Here is a tiny trained network, its code and every weight. The questions are about switching its units off for an input and a class, where a switched-off unit gives its printed mean instead of its output.

import numpy as np


def w(rows, s, z=0):
    codes = np.array(rows[::2]) - 128.0
    scale = np.full(codes.shape[1], s)
    scale[-1] = z or s
    return codes * scale


def norm(h):
    return h / np.sqrt((h * h).mean(-1, keepdims=True) + 1e-5)


def f(y):
    return y / 2 * (1 + np.tanh(0.7978845608 * (y + 0.044715 * y**3)))


def log_softmax(a):
    a = a - a.max(-1, keepdims=True)
    return a - np.log(np.exp(a).sum(-1, keepdims=True))


def net(x, mask):
    res = np.array(x, float).reshape(1, 2) / 4 @ E
    u = 0
    for l in range(2):
        y = f(norm(res) @ A[l][:, :-1].T + A[l][:, -1])
        res = res + np.where(mask[u : u + 15], y, B[l][:, -1]) @ B[l][:, :-1]
        u += 15
    return log_softmax(norm(res)[-1] @ U[:, :-1].T + U[:, -1])


A, B = {}, {}
E = w([
[48,89,112,169,170,2],'x0',
[140,2,81,209,134,155],'x1',
],0.0075)
A[0] = w([
[162,185,115,199,119,137,98],'0.n0',
[175,148,143,77,136,98,6],'0.n1',
[52,96,71,105,149,162,68],'0.n2',
[112,153,173,176,85,136,52],'0.n3',
[124,162,138,102,137,163,140],'0.n4',
[133,114,126,142,172,162,33],'0.n5',
[112,122,128,143,98,151,19],'0.n6',
[248,124,147,141,152,80,183],'0.n7',
[137,171,116,174,108,170,193],'0.n8',
[74,175,135,71,180,119,175],'0.n9',
[158,107,169,140,189,82,49],'0.n10',
[118,93,183,84,174,153,158],'0.n11',
[58,96,149,114,141,98,125],'0.n12',
[163,91,161,254,84,154,148],'0.n13',
[46,77,126,102,111,120,49],'0.n14',
],0.008,0.0026)
B[0] = w([
[109,116,109,76,125,34,123],'0.n0',
[181,104,127,191,207,115,137],'0.n1',
[239,241,145,123,166,151,140],'0.n2',
[155,89,158,218,139,162,107],'0.n3',
[131,37,96,81,149,105,179],'0.n4',
[145,167,144,165,167,125,114],'0.n5',
[165,138,164,211,80,89,102],'0.n6',
[4,117,194,219,149,174,152],'0.n7',
[70,6,171,100,110,35,177],'0.n8',
[85,102,173,188,156,172,249],'0.n9',
[105,169,89,55,111,153,141],'0.n10',
[109,107,135,115,162,133,141],'0.n11',
[167,15,183,47,105,153,210],'0.n12',
[117,145,205,121,138,180,254],'0.n13',
[110,123,141,33,169,114,158],'0.n14',
],0.0049,0.0035)
A[1] = w([
[77,108,214,82,147,124,129],'1.n0',
[119,122,52,223,71,141,173],'1.n1',
[106,174,161,90,79,108,98],'1.n2',
[162,121,100,199,133,129,134],'1.n3',
[166,242,125,152,147,91,178],'1.n4',
[148,107,118,148,126,73,142],'1.n5',
[210,144,107,130,96,150,159],'1.n6',
[127,134,80,145,135,12,35],'1.n7',
[145,109,105,172,123,121,76],'1.n8',
[248,137,138,140,118,190,118],'1.n9',
[149,167,81,97,74,221,47],'1.n10',
[156,194,154,107,121,96,4],'1.n11',
[85,207,118,84,204,56,213],'1.n12',
[125,194,145,152,107,109,46],'1.n13',
[96,142,142,183,148,49,193],'1.n14',
],0.011,0.0035)
B[1] = w([
[99,154,188,158,79,94,254],'1.n0',
[148,127,255,177,141,188,152],'1.n1',
[161,73,155,159,160,164,167],'1.n2',
[214,132,155,113,186,205,140],'1.n3',
[171,35,213,218,138,193,153],'1.n4',
[138,202,85,134,131,157,143],'1.n5',
[91,119,39,95,146,85,149],'1.n6',
[73,117,79,34,103,88,160],'1.n7',
[219,159,103,127,150,168,129],'1.n8',
[133,168,88,93,143,44,192],'1.n9',
[46,117,12,84,125,97,172],'1.n10',
[185,113,107,215,184,171,141],'1.n11',
[187,87,78,154,166,184,243],'1.n12',
[157,78,188,108,139,155,127],'1.n13',
[136,181,66,50,102,128,196],'1.n14',
],0.0086)
U = w([
[79,90,23,41,98,89,254],'0',
[193,31,203,194,163,220,254],'1',
[68,133,254,179,15,77,156],'2',
[163,213,109,185,90,110,2],'3',
],0.0094,0.0049)

Each question gives the input, the list of numbers given to net, and the class t.
The units are the neurons (one row each of A and B). Each row of codes is followed by its name. A weight is (code - 128) times the scale printed after its matrix; where a second scale follows, it is the last column's (A, B and U).
mask holds one flag per neuron, layer by layer. A switched-off neuron (its flag False) gives its mean, the last column of its row in B, instead of its output. The means were averaged over made-up inputs and are rounded, as every weight is.
A unit's drop is (log p(t) with every unit on - log p(t) with that unit switched off) / (log p(t) with every unit on - log p(t) with every unit switched off).
The circuit of an input: a set's keep is (log p(t) with only the set's units on - log p(t) with every unit switched off) / (log p(t) with every unit on - log p(t) with every unit switched off). Starting from the 12 units with the biggest drops (on a tie, the unit counted first), units are removed one at a time, each time the one whose removal leaves the highest keep (on an exact tie, the one counted first), for as long as the keep stays at least 0.8.
units of the circuit, in order: the units of the circuit, biggest drop first
most important unit: the unit with the biggest drop
top k neurons: the k neurons with the biggest drops, biggest first
k most important neurons of layer l: the k neurons of layer l with the biggest drops, biggest first
drop of u: that unit's drop, to one decimal
input [7,-8], class 1: units of the circuit, in order -> (1.n12, 1.n4)
input [3,-4], class 1: units of the circuit, in order -> (1.n12)
input [-1,3], class 2: top 2 neurons -> (0.n13, 1.n12)
input [2,-3], class 2: 3 most important neurons of layer 0 -> (0.n9, 0.n12, 0.n2)
input [1,-3], class 2: top 2 neurons -> (0.n9, 1.n0)
input [-3,-4], class 1: 2 most important neurons of layer 0 -> (0.n12, 0.n13)
input [2,0], class 2: top 2 neurons -> (0.n12, 1.n0)
input [6,-7], class 1: top 3 neurons -> (1.n12, 0.n8, 1.n4)
input [3,0], class 2: 2 most important neurons of layer 1 -> (1.n0, 1.n10)
input [-2,0], class 2: top 2 neurons -> (0.n8, 1.n12)
input [2,-4], class 1: top 2 neurons -> (1.n12, 0.n8)
input [5,-6], class 1: drop of 1.n10 -> 0.1
input [0,1], class 2: drop of 0.n13 -> 0.1
input [1,-2], class 2: drop of 0.n9 -> 0.6
input [2,-1], class 2: most important unit -> 0.n12
